Here is a tiny trained network, its code and every weight. The questions are about switching its units off for an input and a class, where a switched-off unit gives its printed mean instead of its output.

import numpy as np


def w(rows, s, z=0):
    codes = np.array(rows[::2]) - 128.0
    scale = np.full(codes.shape[1], s)
    scale[-1] = z or s
    return codes * scale


def f(y):
    return np.maximum(y, 0)


def log_softmax(a):
    a = a - a.max(-1, keepdims=True)
    return a - np.log(np.exp(a).sum(-1, keepdims=True))


def net(x, mask):
    res = np.array(x, float).reshape(1, 4) / 4 @ E
    y = f(res @ A[0][:, :-1].T + A[0][:, -1])
    res = res + np.where(mask, y, B[0][:, -1]) @ B[0][:, :-1]
    return log_softmax(res[-1] @ U[:, :-1].T + U[:, -1])


A, B = {}, {}
E = w([
[254,208,147,130],'x0',
[226,10,93,102],'x1',
[113,144,226,8],'x2',
[120,187,7,47],'x3',
],0.0084)
A[0] = w([
[157,93,139,54,165],'neuron 1',
[137,142,50,87,98],'neuron 2',
[150,88,96,216,101],'neuron 3',
[217,207,136,170,33],'neuron 4',
[66,63,155,39,136],'neuron 5',
[69,153,155,167,79],'neuron 6',
[127,176,207,37,191],'neuron 7',
[116,170,47,85,41],'neuron 8',
[30,60,110,177,70],'neuron 9',
[143,126,45,209,127],'neuron 10',
[115,230,167,164,98],'neuron 11',
[148,127,226,229,65],'neuron 12',
[230,193,190,160,16],'neuron 13',
[88,183,186,4,162],'neuron 14',
[45,65,95,185,89],'neuron 15',
[49,83,120,157,48],'neuron 16',
[90,213,145,169,126],'neuron 17',
[106,176,62,216,127],'neuron 18',
[62,227,180,201,121],'neuron 19',
[128,117,194,194,62],'neuron 20',
[92,196,230,76,144],'neuron 21',
[119,176,31,59,83],'neuron 22',
[102,170,89,247,93],'neuron 23',
[85,196,155,149,71],'neuron 24',
[61,87,148,91,108],'neuron 25',
[64,82,109,110,64],'neuron 26',
[174,46,150,41,109],'neuron 27',
[220,198,156,143,1],'neuron 28',
[230,6,96,114,155],'neuron 29',
[144,74,230,216,64],'neuron 30',
[198,187,195,93,158],'neuron 31',
[139,144,6,219,77],'neuron 32',
[237,17,118,127,109],'neuron 33',
[148,77,157,161,91],'neuron 34',
[127,105,207,203,48],'neuron 35',
],0.011,0.0035)
B[0] = w([
[39,121,155,197,184],'neuron 1',
[56,123,180,80,176],'neuron 2',
[107,161,146,183,197],'neuron 3',
[222,205,84,89,189],'neuron 4',
[255,232,114,189,205],'neuron 5',
[110,122,86,114,174],'neuron 6',
[148,117,179,201,219],'neuron 7',
[77,169,215,24,174],'neuron 8',
[209,216,91,106,206],'neuron 9',
[110,168,218,173,207],'neuron 10',
[79,119,68,124,191],'neuron 11',
[92,146,188,31,207],'neuron 12',
[202,199,89,110,193],'neuron 13',
[97,134,187,191,227],'neuron 14',
[226,188,125,112,202],'neuron 15',
[192,178,76,110,180],'neuron 16',
[35,36,38,105,190],'neuron 17',
[101,122,177,163,200],'neuron 18',
[59,77,29,124,220],'neuron 19',
[91,132,185,60,179],'neuron 20',
[101,123,112,196,220],'neuron 21',
[72,163,236,41,194],'neuron 22',
[158,132,158,250,203],'neuron 23',
[60,114,45,122,177],'neuron 24',
[205,250,91,145,183],'neuron 25',
[232,246,86,83,172],'neuron 26',
[61,119,95,172,205],'neuron 27',
[215,190,75,103,182],'neuron 28',
[33,120,57,151,254],'neuron 29',
[61,163,202,67,219],'neuron 30',
[191,211,89,176,201],'neuron 31',
[123,168,191,163,221],'neuron 32',
[46,124,56,139,242],'neuron 33',
[61,159,138,73,173],'neuron 34',
[75,160,177,48,190],'neuron 35',
],0.0065,0.012)
U = w([
[110,155,205,7,172],'0',
[150,151,175,231,191],'1',
[225,193,68,94,102],'2',
[88,118,50,133,113],'3',
[144,122,146,158,253],'4',
[171,97,156,92,14],'5',
],0.012,0.0036)

Each question gives the input, the list of numbers given to net, and the class t.
The units are the neurons (one row each of A and B). Each row of codes is followed by its name. A weight is (code - 128) times the scale printed after its matrix; where a second scale follows, it is the last column's (A, B and U).
mask holds one flag per neuron, in row order. A switched-off neuron (its flag False) gives its mean, the last column of its row in B, instead of its output. The means were averaged over made-up inputs and are rounded, as every weight is.
A unit's drop is (log p(t) with every unit on - log p(t) with that unit switched off) / (log p(t) with every unit on - log p(t) with every unit switched off).
The circuit of an input: a set's keep is (log p(t) with only the set's units on - log p(t) with every unit switched off) / (log p(t) with every unit on - log p(t) with every unit switched off). Starting from the 12 units with the biggest drops (on a tie, the unit counted first), units are removed one at a time, each time the one whose removal leaves the highest keep (on an exact tie, the one counted first), for as long as the keep stays at least 0.8.
circuit, biggest first: the units of the circuit, biggest drop first
most important unit: the unit with the biggest drop
top k neurons: the k neurons with the biggest drops, biggest first
drop of u: that unit's drop, to one decimal
input [-7,-8,7,-7], class 3: most important unit -> neuron 19
input [-8,-1,-5,-7], class 2: circuit, biggest first -> [neuron 9; neuron 15]
input [3,-5,-4,5], class 0: circuit, biggest first -> [neuron 22; neuron 8]
input [6,4,-3,-5], class 2: top 4 neurons -> [neuron 13; neuron 4; neuron 28; neuron 22]
input [5,-7,1,2], class 3: top 2 neurons -> [neuron 17; neuron 19]
input [-5,-6,-4,-2], class 3: top 2 neurons -> [neuron 19; neuron 17]
input [8,0,2,-8], class 0: top 4 neurons -> [neuron 12; neuron 30; neuron 35; neuron 20]
input [6,-5,7,0], class 1: top 3 neurons -> [neuron 14; neuron 7; neuron 21]
input [-6,-8,0,-7], class 3: top 3 neurons -> [neuron 19; neuron 17; neuron 24]
input [6,1,7,5], class 1: top 3 neurons -> [neuron 14; neuron 7; neuron 1]
input [-4,4,8,-7], class 1: top 2 neurons -> [neuron 5; neuron 7]
input [8,6,-4,-8], class 0: top 2 neurons -> [neuron 30; neuron 12]
input [-8,2,7,4], class 2: top 2 neurons -> [neuron 26; neuron 5]
input [-3,6,1,-7], class 0: circuit, biggest first -> [neuron 30]
input [-6,-7,4,-8], class 0: top 3 neurons -> [neuron 12; neuron 30; neuron 35]
input [6,-8,-5,2], class 3: drop of neuron 19 -> 0.4
input [-8,-8,-6,-4], class 2: drop of neuron 15 -> 0.5
input [-5,3,-4,-3], class 2: drop of neuron 9 -> 0.4
